Rows near named flat spaces through zero:
magik-viv: [ -5   0 -23   3 -13   5   1  -6  -6   6  11  18  23  -6  -6   9 -28   5
  39  12  26  -6  16 -13]
zaze-fuvem: [  7   7   4 -17  17  12 -19  10   1  -9   2 -43 -19  14 -24  -1 -19  -4
 -10  -1 -14  14 -26  -3]
piga-nemos: [ -4  19  -1   4  -3   5 -11  18 -34 -21  24  -1   2   7 -48  13  19  22
  22 -19 -11  21 -25  40]
zaze-fuvem: [ -9  20 -14   9 -23  12  -6  11 -53 -41   0  11  -2  14 -10  15  28  -9
   3 -19  35  -7  -9  44]
gasor-votan: [ 14  -5 -12  10  18   3  16  -9  14  -9 -42  22  -6   8 -11  17  14  27
 -11  21 -27  -8  -7 -11]
gasor-votan: [-20  26 -16  11   4  10  -1 -15 -13 -20 -11  26  15  16 -30  -9   5   6
   3 -16  10  -5  -8  23]
piga-nemos: [-10  -1 -18  -2  -3   3  12   6  -9   4  20   4  39 -29  26  30  -8   8
  19  25   4  -1  35 -18]
zaze-fuvem: [  9 -40   2   0 -11   2  12   4   2  42 -25  12 -30  -2  11  25   1  -5
  -6  -8  19   6   7 -32]
gasor-votan: [-33  14 -10   5 -10  -7   7   9 -26  12  28  -3  22 -10  -4  15   5  -5
   6 -26  14   9  15  11]
resi-lera: [-20 -26  -7  15 -19  -8   5  -3 -15  45  21  42  26 -15  15  27  11   2
  29 -24  38  -1  22   2]
magik-viv: [-11   5  18  -4  11  -5   9   5  -5  -2   2 -13  -3 -18  21   1  38  -5
 -35 -14 -19  12   6  10]
piga-nemos: [ 22   8  23   7   9 -23 -20  -4  13 -33   2  -9 -18  13  -6 -32  32   5
  -7  -4 -25 -13 -37  45]
gasor-votan: [ -4   1  -9 -18  17  19 -53  32   0  21  55 -66  14  46 -47  22 -75  -2
  18  -6 -15  11 -42   3]
gasor-votan: [-42  10 -16   0  -3   5 -16   5 -40  -7  42 -36  40  14 -30   9 -24 -38
  -7   7  12   6  -4  29]
piga-nemos: [  9   7 -24  -2 -16  10   2  30 -11  -5 -16 -23 -20  30  17  32 -26  -6
 -14  -2  16 -22   4 -19]
resi-lera: [ 19   6  -1 -15  16  16 -14   8  24   8 -26 -16 -37  17  11   4 -16  12
  -9 -29   8  -4 -15 -28]
piga-nemos: [-12 -10  21 -17   3  10   5   4  15  32  15 -17   7 -13  28 -13 -19 -23
 -25   2  -7  16  24 -28]
zaze-fuvem: [  0   1 -17  -5 -26 -29   2  19   5  28  44 -28   8 -23  29  14 -41   0
  46  -5  27  -9  29 -31]
piga-nemos: [-11  30 -22   6 -25  -6  -2  11 -14   1  17  -7  -6  26 -51 -11 -44   3
  34 -23  17   1  -8   3]
resi-lera: [  3 -33  17  -5   4   7   1 -14   3  23 -18  24 -14 -25  34   7  33  -8
  -9 -15  28   7   8 -10]
zaze-fuvem: [ 22  -9  -4   3  -4 -28  13   1  11   8 -24  -4 -44 -18   3  11  19  20
  17 -16   6   0  -6 -19]
gasor-votan: [ 14 -16 -23 -11   3   7   8  28 -18  11  25 -18  13 -31 -25  66 -18  41
  51  37 -21  30   9 -31]
magik-viv: [-34  -3 -12  10 -10 -34  15  -4 -23  15   5 -33  -7  -6 -16   5   5 -35
 -18 -16  17   4   3   6]
gasor-votan: [ 35 -49   1 -14  11  18 -23  11  39  41   1 -11  -1  21  17  24 -57   5
  12  40 -11 -10  -7 -46]
gasor-votan: [ 10   7   5  -5   9 -10   3 -28  23 -13 -38   7 -30 -21  39 -28  24  -7
 -10 -22  31 -16   4 -14]
zaze-fuvem: [-14 -13  -9  11 -25  -1  18   5 -20  25 -10  19  -9   8  -8  14  -2 -12
  -3 -15  24   3  13  -7]
resi-lera: [ 31 -13   9  11  -6 -41 -23   4  44  24  28   2  -6  12  11 -18 -19  24
  44 -10  -8 -27 -19   4]
magik-viv: [ -8  21   3 -19  -5   3  31 -20 -20 -25  13  20  16 -98  23  -9  36  18
  45   9  23  38  51 -21]
resi-lera: [ 17 -15 -30  41 -31 -47  20  -3  12  26 -14  56  -8  16 -23  17  -1  41
  55  -9  10 -31  -2   0]
resi-lera: [-12  12  -4  12 -21 -12  17   0 -14 -13   2   7   8   3   3 -12   6 -15
 -10   7   3  -9  16  13]
piga-nemos: [-12   9  26  -1  -8 -18  -3 -18  15   7  31  -1  10 -10 -13 -60 -10 -18
   9  -5  -6  12   2  14]
gasor-votan: [ -5  14 -30   2   8   4  -1  -7  -1 -19  -9  -9  17  10 -12   9 -25   1
   7  22   3 -16   1  -8]
magik-viv: [  3  21 -20   7 -16 -25  29 -27   7 -14 -40  28 -30 -37  21 -17  21  10
  27 -27  49 -14  25 -24]
zaze-fuvem: [  2  47 -10  26 -31 -18  33   1   1 -29 -31  46 -17  21   2 -31  19  18
  -5 -27   0 -27  15  15]
gasor-votan: [ 11  22  15 -10   5 -14 -15  -1  19 -19  -2 -36 -32   8  14 -39  -2 -14
 -17 -23   1 -10 -17   7]
magik-viv: [ 12   7  25 -18 -16 -11   8  -2  -5 -24   8 -28 -28 -38  22 -37  12 -25
  -1  10   9  16  14  -5]
zaze-fuvem: [  3  71 -25  14  31 -12   5  -2  20 -63 -44 -21 -19  50 -49 -24  -1  31
 -31 -11 -54 -26 -39  22]
resi-lera: [ 51 -14  -3 -28  11  36 -31   2  42  10 -38   1 -46  10  46   8 -36  17
  21 -15  43 -19 -10 -56]
resi-lera: [ 33 -49 -14  -2 -28  52  -5  12 -18  23  -8  63  10   9  -9  49 -31  24
  55  42  30   7  11 -28]
zaze-fuvem: [-29   0 -17  11  -5  -2  15  -7 -15  17  -1  12  19   4 -20  11  -7  -8
  -3  -5   9   4  12  -2]
gasor-votan: [-27  37 -16   9 -16   7  -8 -20  -8 -21   5  24  25  21  -4 -39 -21 -21
   9 -22  42 -24   8  22]
zaze-fuvem: [  0  36 -26  17  -3 -31  23   2  33  -1 -16   2   0  18   3 -12 -25  23
   1  -7 -21 -32  13 -20]
piga-nemos: [  1 -30 -16  -2  40  31   3   3  10  42 -15  31  25  -6 -24  68   1  55
  14   9 -31  25  -4 -32]
magik-viv: [-11  42 -11 -25  51  56   0  17   1 -40 -27 -22  25   1  48  35  14  16
 -64   3 -31  -3  16 -17]
resi-lera: [  6   3  -5  -3  26  -6  -6  -7  12  -5 -11 -14 -10  -6 -16   8   8  19
   4  -5 -15   5 -20  -3]
resi-lera: [ 34   3  30  -2 -33 -20 -17  21  34   3  16 -10 -31  23  68 -44 -15 -19
  -8 -21  14 -39   4   3]
magik-viv: [ 15  24   8 -12  -9   8 -19   1  -3 -31  17  -4  -7  -8   6 -27  -4   3
  28  -9  20  -1  -5  13]
piga-nemos: [-12  -1  28   9  -4  -6  17  -1 -19 -12  17  10  14 -10 -31 -20  35  -4
 -19  21 -46  29  -1  37]
magik-viv: [-57   5 -37  13  11  -8  20  -6 -34  25  16   1  47 -20 -31  47   4   3
   6 -12   8  17  20  -1]
magik-viv: [-12  43 -10  -5  10   6 -32  23  -7 -29   3 -61 -16  63 -14 -10 -27 -25
 -44 -36  -2 -23 -38  29]
resi-lera: [ -2  -6  19 -16  16  24 -15   9   9  21   6 -19  -8  15 -11  -4 -18  -6
 -21 -11 -17  21 -13  -9]
piga-nemos: [-21  12 -15  -8 -17  -1   5   1  -5  15  41  -5  38 -29  21  -1 -37  -9
  35   5  28   2  41 -23]
gasor-votan: [ -3  -1  14   1 -18 -20  16  11  -7   3  15 -11  -5 -20  27  -7  17 -15
 -12   1  -3   4  21   2]
magik-viv: [ 29  22  19 -28 -48  -9  21  -5   1 -33  18 -18 -31 -61  24 -66 -27 -21
  49  32  31  19  43 -35]
piga-nemos: [  6 -14  10  11  10 -10   3 -21  10  -7  -8  29  12 -10  -4 -11  28   9
   3  19 -16  -2  -6  17]
magik-viv: [-20  20 -55  28  33  -7 -11 -10   8   4 -64  -4 -22  82 -65  33 -16  16
 -30 -49   2 -36 -56   9]
resi-lera: [ 24  13   6  15  -5 -52  -8  -2  48   1   6 -14 -21  21   4 -42 -17  11
  15 -11 -20 -34 -19   6]
zaze-fuvem: [  4   2 -14  -3  28  -7  -5  -6  14  -6 -13 -19  -2  -4  -5  16   1  15
   0   4 -12  -4 -14 -10]
zaze-fuvem: [-25  -8  11   0  36   6   7 -43  16   6   6  33  52 -40  -2 -18  23   7
   0  22 -21  18  15   3]
piga-nemos: [ 12 -25  26   2  -7  18 -10   8   0   7   9  25  12  17  19  -2  11  -7
 -16  15 -13  -3  -2  18]
[-24  11   6 -13  17  29  18 -14 -12  -9 -40 -12 -16  -2 -12 -12  11 -29
 -59  -4  -4  24   6 -14] : resi-lera
[-22   4 -15   1   9 -15 -25  -7 -28 -23  -6 -52 -15  15   1   7  16 -46
 -30 -27  41 -18 -29  32] : magik-viv
[ 21   1  15 -19 -27  11  -6  -8 -15 -16  22  21 -12 -52  11 -24   5   6
  66  -2  48  23  17  -6] : gasor-votan
[ 11 -11 -11   4  19 -27  16  -9  34  25 -31 -10 -26  -9  -7  11  -4  22
   1  -3 -19  -1  -5 -37] : zaze-fuvem
[ -3   2 -20   3  -8   6   8 -16   9   8 -22  20   1   5  -2  -5 -28  -3
  14   3  28 -13  14 -26] : resi-lera
[ -3 -25 -14  15  15  -4  31 -11  -4   0 -40  19  10  -9   3  36  31   6
 -30  40 -26  -4  11 -10] : gasor-votan
[-31 -15 -34 -14  25  10 -19 -11 -29  -1  14 -53  31 -17 -10  42 -24 -33
   2  24  32   6  -3 -11] : gasor-votan
[ 28  37  -3  -9  -5  17 -27   8  17 -39 -10  -4 -23  33  15 -30 -24   7
   9 -19  18 -30 -17   5] : magik-viv
[  4  45  17 -16 -19  -3  -5  16  -2 -33  23 -30 -17  -8  33 -42  -3 -15
  -4 -25  12  -4  12  10] : magik-viv
[ 14 -31  17  -4 -22  -2   6   7   9  34   7  14 -11 -13  33   0  -5  -7
   9   2  16   3  20 -22] : zaze-fuvem
[ -4 -14  30   6  29 -56 -15 -30  61  47  12 -16 -14  -9   6 -47  10  -2
  -5 -43 -18  -5 -25   3] : resi-lera
[  9   9  20   2   7 -13  13  -1  -5 -24 -18  -4 -31 -13 -11 -13  50   9
 -21 -10 -27  15 -15  21] : gasor-votan
[ 25 -36 -23   2  11  29  -6  38  11  48  17  14  28  32 -46  77 -57  61
  41  45 -54  14 -11 -36] : gasor-votan
[-16 -19 -11 -13  27   3 -11 -16   4  31 -11 -13  -5 -31  25  31  11  -5
   2 -35  43   8   2 -27] : gasor-votan
[ -2  46 -32  13  -5 -30  15  -1  14 -24 -28 -14 -22  19  -1 -12 -12  10
  -2 -26   8 -34   0  -8] : resi-lera
[-13   9  -3   7  11 -28   4 -32  43  25 -17  -3  -9   8  -9 -45 -27 -11
  -5 -21   5 -14  -2 -21] : resi-lera
[ -8  -2 -25 -12 -26  28   2  22 -20  17  -1  -6   3   6  40  35 -38 -22
   2  -7  55 -12  35 -37] : piga-nemos
[-37  21   3  11  -6 -38   0  -1 -30   6  34 -26  -7  -6 -58 -15  21  -9
  10 -50   1  26 -23  43] : magik-viv
[ 26 -23  27  -8   9  12 -33   0  26   5   5   8  -3  12  51 -10   8  -6
  -9  -5   9 -21 -13   9] : piga-nemos
[-45  36 -48  -4  43   5 -23 -10 -15  -6  -2 -44  19  14 -38  34 -17   2
  -3 -45  23  -3 -26   4] : gasor-votan
[ 10  29  22  -8   3 -10   6  -4  30  -9   7  -9 -14  -6 -11 -53 -12  11
   2  -4 -33  12  -1  -6] : zaze-fuvem
[  8  12  12 -20  31   8  -9 -20  26 -24 -22 -34 -18  -6   3 -35  -8 -14
 -27  13 -14   4 -13 -14] : resi-lera
[  9  13  14   1   0 -21  10  -4  23  -1   1  -5 -15  -6 -13 -34  -2  11
   4  -1 -28   7  -3  -3] : zaze-fuvem
[-14   6 -20  16 -15   3  38 -20 -24 -25 -37  28   5  -1 -33  -5   7 -11
 -11  38  -2   2  17  -1] : resi-lera

Rows near named flat spaces through zero:
motoridab: [ 24 -11  24  10  45 -20 -48  -2  10  10 -21 -31  51   7  52   9  -4  -4
  21  12 -35  -5  32  44]
vinelkat: [ -8 -22 -12  -7   5  -4   2 -17 -10  11  -3  22  -3 -11 -18  -8 -16  10
  19  -4   7   3   1  21]
zemukigi: [-29  -6 -10  -8  -1 -26  38 -28  27  -4  13   4 -58   2   2 -45   8  16
  -5   4  25  57 -36  -9]
motoridab: [-44 -13 -10 -16  26 -23  11 -12 -24  23 -18  12   5  31  39  30   7 -43
  19   9 -33 -11  57   9]
zemukigi: [  0   4  -7  11   3   3 -15  25  10   7  -8   8  18 -23   9 -21 -61  15
  -5 -20  36  -9  11  16]
zemukigi: [-39 -20 -36   8  49  12  25 -36 -20  35   0   6   0 -44   5   2   4  30
 -19 -15  13  44   6   2]
mafembufam: [ -6 -21  30   5  32   6  19 -38 -41 -24 -34 -12  -7  20  51  62  49 -37
 -29  41 -32  25  43   3]
vinelkat: [  3  40  17 -12 -32  -3  -1  34  43 -32   1 -16   5  24  -4 -12 -17 -42
 -42  -8  18 -11 -19 -32]
motoridab: [  5 -27  14  19  27  -2  -2 -13 -40  43 -36 -11  25 -57  48   3 -33  26
 -10 -17 -14  35  65  63]
zemukigi: [ 21  49  17  24 -31  29  -3  47  -2 -15  12 -13 -22   8 -16 -13 -12  28
 -18  32   3 -13 -35 -25]
mafembufam: [ 15  22   3 -23 -69 -15   9   5  25  -9  47 -10 -17  32 -53 -24  23   1
  21 -25 -36 -12 -28 -33]
motoridab: [  4  -9   4  -8  -7  -1   1  -3 -25  22 -11  10   4 -14 -17   1  -4  -4
  10   1 -17  -5  10  22]
mafembufam: [ -4  -2  13   3  17  18  14 -22 -46  10 -14  -7   4 -17  -6  22   5  -3
 -32  16 -27  22  16   3]
mafembufam: [ 21 -11   6  14   8 -15  -2 -17  12  -5  15 -19 -13 -18  25 -23  11  25
   3 -19  14  24  -5  -2]
vinelkat: [  3   1  -4  -8  -7 -16   1  10  -8  23   3   5  -6 -17   2 -16   1 -19
   9 -22   9 -15   5  -3]
zemukigi: [-14  -5 -29   5  20  12  -5   5  -1  26   2   6  24 -25   0  10  -1  13
   5 -23  10 -10   9   1]
zemukigi: [-53 -10 -34  -1  21  12  32  -8   8   5 -13  17 -20  20  21  38  49   3
   7  27   1  17   0  -2]
motoridab: [-11  18  -4  -3  17   0  -7  26  12  29 -20  -6   2  -5   4  -2  27 -12
   4  29  -6  -5 -28  13]
zemukigi: [ 13  -5  36 -18 -30 -42 -10   3  21 -37 -12   9 -21  51  16 -26 -38 -34
  23  20  -1  -9  11  21]
mafembufam: [ -5  10 -20  10 -10  11  16  30   2  31  -5   6 -19 -43   6  -9  23  11
  -6 -17  36  -2 -18  -4]
vinelkat: [ -4 -23 -17   5  -5   5   5 -10  -8   2   4  23  -1 -16  -7  -3 -27  29
  17 -21  21   0  16  14]
mafembufam: [ -5 -33 -17  27  59  24 -21 -23 -26 -28  -5  27  15   9  21  33 -36  32
  18  26  28 -16  24   7]
mafembufam: [ -9  16   7 -12  19   3  11  -5 -36  13  -6  -2 -11   0 -12  15  34 -51
 -25  24 -15 -11 -13 -30]
motoridab: [ 29  -9  12  32  -7  10 -17   5   2   1   1 -23  24 -22  32  -1 -26  64
   8 -20 -11  18  36  35]
motoridab: [  9 -20  -2 -13 -33  14  16 -10  13 -25  -7  16  -2 -12 -25  20  22 -10
 -13 -21  25   3 -10   0]
vinelkat: [ 11  -3  22   0 -23 -11   4   0   2 -21  -6  -5  -3   8  21  -2 -24 -11
 -13 -14   3   6  30   4]
zemukigi: [-26  -5 -15 -12  16 -27  -4   0   8   7   2  14   5  18  20 -12 -35 -26
  16 -15  12 -15  25  -3]
motoridab: [  4  19  -5  -9  14 -19 -21  24  12  14   9  -1  -2  11  -2 -19  13 -32
  22   9   7 -38 -29 -19]
mafembufam: [  0 -21   3  -2  -3   0   4  -6  20  -7 -24  -7  21  -7  33  31  28 -11
  -8 -19   2  13  28  22]
mafembufam: [ 11   9  -7   3  22  -3  -4  -4  -6   8  21  -7 -10 -24 -11 -20  17 -10
 -12 -11  24  -7 -34 -37]
zemukigi: [-11   7  -8 -12 -19 -30  -6  16  29  -5  15  11  -7  29   6 -32 -40 -12
  26 -18  13 -19   7  -6]
mafembufam: [  1 -21  -8 -10  -2  -2  10 -21 -16  -6   8   7  -9  20   5  44  72 -24
  26  -1 -23 -20  14 -18]
vinelkat: [ 11   8  13  28  20   2  -6 -12  16 -12  12 -38  -2   5  35  -7  11  48
  -9  14 -18  40  -3   0]
vinelkat: [ 19  17  27  38   9  -2  -7  -1  -7 -13  18 -51   7  14  68   7  -3  35
 -16  -5 -35  22  48 -15]
motoridab: [-17  -7  -7 -20 -12  -3   5  10 -17  34 -24  21   7  -5 -19   8  -1 -19
  19   6 -20 -13  12  34]
motoridab: [ 18  -4   7  -5 -30   5 -11   0  -3  -9  12   6  10  16 -33   1 -13  18
  24  -1 -26 -15   2  12]
zemukigi: [  0 -11   1  -4   9 -10  17 -22  18  -1  -3  -6 -19 -31   2 -25  15  -1
 -27 -15  32  42 -28  -1]
motoridab: [ 42 -21  24   7  19  -4  -8 -30 -42   4   0 -10  -1 -48  -2 -11   3  -6
 -18 -16  10  10   3   1]
vinelkat: [ -1 -18  -4  -4  11  -6  13 -32 -20  12   9  -3  -8 -13  -1   7  32   1
   3 -11 -15  16   6  -5]
mafembufam: [-36   1 -44 -30   2   7 -27  64  63   4 -43  43  59  16   0  39  -9 -69
  19 -15  56 -78   0  18]
vinelkat: [ 16   1  17  -7   3 -35   1  -2  -8  33  -2 -19 -15 -29  23 -32  20 -25
   1 -19  -4  10   1   5]
motoridab: [-32  16  -3  -5  23 -14  -6  -4   6  -4   7  -3   6  44   7 -10 -40  -6
   3  25 -23   3  10  -8]
zemukigi: [ 37   2  23  25   5  19  -6  13   3   4 -26  -8 -23 -56  -7 -33   2  44
 -20  33  38  36 -59  36]
vinelkat: [-10   6   2 -18  -9 -21   0   0  -8   6   7   6   1  21  -8  -9 -20 -32
   8  -8 -16 -18  16 -10]
mafembufam: [-13   0  20 -13  36 -10   1 -22 -48  21 -23  -3   2   8   1  14   6 -43
 -12  39 -43   4  15   9]
vinelkat: [ 10  -3  14 -19  -8 -34  10 -11  -6  22   0  -9 -10 -31   3 -35  -1 -40
 -17 -38   8  12   4  -4]
vinelkat: [ -6  23  -6  17  34 -27 -13 -10  32  20  41 -42 -12  15  23 -50  11  49
  21  11 -30  34 -31 -14]
zemukigi: [  2  29  -4  -8 -36 -24   6  14  34 -10  43 -10 -21   9 -17 -56 -31  -2
  -7 -41  22  -1 -23 -44]
[  8  -4 -14   4   9  29 -18   4 -24  16   2  -6  62 -20  -8  50   9  -7
  -7 -35 -23 -34  40  -7] : zemukigi
[ 24 -14   4   5 -39  17  12 -14 -10 -27  20   3 -12   4 -18  23  29  23
   9 -15  -9  -3   6 -13] : motoridab
[ -2  -1   3  -8 -37   0   9  12  19 -36   1  14 -20  51   4  25  25 -14
  23  17  -5 -22   3  -9] : vinelkat
[ 13 -19 -23   2  52  -2 -15 -21  -3   0  16   0  10 -27   9  15  52 -29
   1 -24  38 -25 -21 -40] : mafembufam
[ -3 -20   6   8  28   2  10 -20  -7   0 -24 -12   6 -21  45  26  27 -10
 -24  -4   7  27  26  12] : motoridab
[  5  12  17  26  66 -16 -12 -34  -2 -36  28 -40 -11  25  56  -8   3  -4
 -30  18   3  22   0 -56] : motoridab
[ 38 -24  23  -1   8 -16 -26 -15 -11  10 -14  -1  11 -28  -7 -24 -18   7
  18   0  -2   4  -3  44] : zemukigi
[-32  -8 -18   2   2   5  38 -48 -24   7  30  -3 -10 -10 -16  -9 -27  41
 -24 -30 -20  54  25 -18] : zemukigi
[ 15   8 -30  23 -21   9  -1  27  32   1  36   7 -22 -31 -10 -39  -9  58
  18 -38  59  -8 -37 -22] : mafembufam
[ -1  24  -9   4 -18   1   3  31  11  32   6  -1  -8 -37 -21 -46 -29  24
  -8 -18  22   7 -28   5] : mafembufam
[ -3 -10 -19   4   0  34  11 -12 -24 -27  15  18  -2  15 -18  55  41  -4
   1   4   4 -28   3 -39] : mafembufam
[ -6  10  -8   0 -15 -27  -5  14   1  12  27   1  -2  11  15 -32 -49   3
  22 -37   1 -19  32 -14] : vinelkat
[-27   7 -27  -7 -63   5  21  18  50 -23  26  10   6  30  -8   1 -31  27
   5 -52  10   0  25 -15] : zemukigi
[ -2  -7  17  13 -26  16  30   0  -3  -3 -27 -14  -9 -16  35  25  20  22
 -28  -2 -10  44  33  28] : mafembufam
[-19  -2  12  -4   0 -13  12 -25 -31 -11   9   5 -15  41   3   1 -33  -1
   7  20 -39  10  36  -3] : zemukigi
[ -9  10   5  -2 -36  31  18  20  22 -27 -22  -2  18   6  -1  39   2  -9
 -42  -7   6   8  14   1] : mafembufam
[ -7 -12  -9   2  21  11   3 -15 -15  11  -6  -1  18 -19   2  20  10   0
 -11 -10  -4   7  14   3] : zemukigi
[ 16 -12  -3  15   3   8  17 -17 -28  14  13 -16  -3 -45  23  15  37   8
 -20 -44   6  13  26 -21] : vinelkat
[ 11  12  25 -22 -19   2   5 -21   8 -23   5 -27  26  13 -28  16  18 -40
 -47 -14 -34  15  -3 -23] : mafembufam
[  7  -2   9   2 -22  12   6 -19 -20 -16  18   3  -4  12 -35  -5 -32  32
  -1   4 -25  13   5   0] : motoridab
